Below is a small trained network, with its code and all its weights. Each question gives an input and a class and asks what happens when units are switched off, that is, made to give their printed mean instead of their output.

import numpy as np


def w(rows, s, z=0):
    codes = np.array(rows[::2]) - 128.0
    scale = np.full(codes.shape[1], s)
    scale[-1] = z or s
    return codes * scale


def norm(h):
    return h / np.sqrt((h * h).mean(-1, keepdims=True) + 1e-5)


def f(y):
    return np.maximum(y, 0)


def log_softmax(a):
    a = a - a.max(-1, keepdims=True)
    return a - np.log(np.exp(a).sum(-1, keepdims=True))


def net(x, mask):
    res = np.array(x, float).reshape(1, 4) / 4 @ E
    u = 0
    for l in range(3):
        y = f(norm(res) @ A[l][:, :-1].T + A[l][:, -1])
        res = res + np.where(mask[u : u + 3], y, B[l][:, -1]) @ B[l][:, :-1]
        u += 3
    return log_softmax(norm(res)[-1] @ U[:, :-1].T + U[:, -1])


A, B = {}, {}
E = w([
[137,141,109,85,47,106,8,135],'x0',
[56,181,142,173,100,42,78,203],'x1',
[152,120,146,172,218,60,61,165],'x2',
[155,52,93,189,191,172,183,255],'x3',
],0.0058)
A[0] = w([
[59,140,206,25,36,75,92,3,160],'L0N0',
[144,137,27,174,180,171,69,182,56],'L0N1',
[147,126,82,159,158,148,240,122,5],'L0N2',
],0.006,0.0017)
B[0] = w([
[250,156,128,96,146,153,154,111,254],'L0N0',
[106,184,57,169,147,42,150,121,172],'L0N1',
[57,94,161,122,182,204,134,128,190],'L0N2',
],0.012,0.0073)
A[1] = w([
[28,1,129,235,113,237,217,115,85],'L1N0',
[120,110,160,157,127,154,179,131,7],'L1N1',
[128,151,82,118,148,145,98,123,83],'L1N2',
],0.0061,0.0017)
B[1] = w([
[102,130,61,139,206,155,153,76,255],'L1N0',
[73,199,90,122,219,90,23,129,156],'L1N1',
[7,138,145,122,70,161,91,76,142],'L1N2',
],0.013,0.0066)
A[2] = w([
[11,45,165,23,142,188,15,169,1],'L2N0',
[155,115,193,141,138,73,2,107,21],'L2N1',
[201,170,217,106,50,65,59,189,119],'L2N2',
],0.0055,0.00098)
B[2] = w([
[89,132,78,95,202,19,110,193,138],'L2N0',
[5,97,124,160,173,214,123,17,186],'L2N1',
[122,75,128,160,65,120,254,138,255],'L2N2',
],0.0097,0.0034)
U = w([
[64,93,145,163,43,142,183,79,33],'0',
[255,208,114,53,74,158,172,90,227],'1',
[118,44,89,33,73,193,113,151,44],'2',
[90,179,38,208,92,77,83,208,148],'3',
[119,143,190,88,135,178,39,195,3],'4',
[66,157,45,174,233,204,155,80,216],'5',
],0.0098,0.0036)

Each question gives the input, the list of numbers given to net, and the class t.
The units are the neurons (one row each of A and B). Each row of codes is followed by its name. A weight is (code - 128) times the scale printed after its matrix; where a second scale follows, it is the last column's (A, B and U).
mask holds one flag per neuron, layer by layer. A switched-off neuron (its flag False) gives its mean, the last column of its row in B, instead of its output. The means were averaged over made-up inputs and are rounded, as every weight is.
A unit's drop is (log p(t) with every unit on - log p(t) with that unit switched off) / (log p(t) with every unit on - log p(t) with every unit switched off).
The circuit of an input: a set's keep is (log p(t) with only the set's units on - log p(t) with every unit switched off) / (log p(t) with every unit on - log p(t) with every unit switched off). Starting from all 9 units, units are removed one at a time, each time the one whose removal leaves the highest keep (on an exact tie, the one counted first), for as long as the keep stays at least 0.8.
units of the circuit, in order: the units of the circuit, biggest drop first
unit that matters most: the unit with the biggest drop
top k neurons: the k neurons with the biggest drops, biggest first
top k neurons in layer l: the k neurons of layer l with the biggest drops, biggest first
drop when u is switched off: that unit's drop, to one decimal
input [6,3,6,2], class 3: units of the circuit, in order	L1N0
input [-7,2,6,-7], class 1: units of the circuit, in order	L0N2; L1N0
input [2,8,7,-5], class 0: top 2 neurons in layer 2	L2N2; L2N1
input [1,-1,6,6], class 3: units of the circuit, in order	L0N1; L1N0; L0N0
input [-2,2,5,5], class 3: top 2 neurons	L0N1; L1N0
input [-4,3,8,6], class 3: units of the circuit, in order	L0N1; L1N0
input [-3,5,7,5], class 3: units of the circuit, in order	L1N0; L0N2
input [-7,4,6,-8], class 1: units of the circuit, in order	L0N0; L1N0
input [-6,4,1,-4], class 1: top 2 neurons	L1N0; L0N2
input [2,5,6,-4], class 0: top 2 neurons in layer 1	L1N0; L1N1
input [2,3,8,-8], class 1: top 2 neurons in layer 0	L0N0; L0N2
input [8,2,4,5], class 3: top 2 neurons in layer 0	L0N1; L0N2
input [8,-8,6,8], class 3: top 2 neurons in layer 0	L0N1; L0N0
input [8,5,-8,1], class 1: unit that matters most	L0N0
input [1,-2,4,-7], class 1: drop when L0N0 is switched off	0.5
input [0,2,-3,-6], class 1: drop when L1N1 is switched off	0.0
input [3,5,-6,2], class 1: drop when L2N1 is switched off	0.1
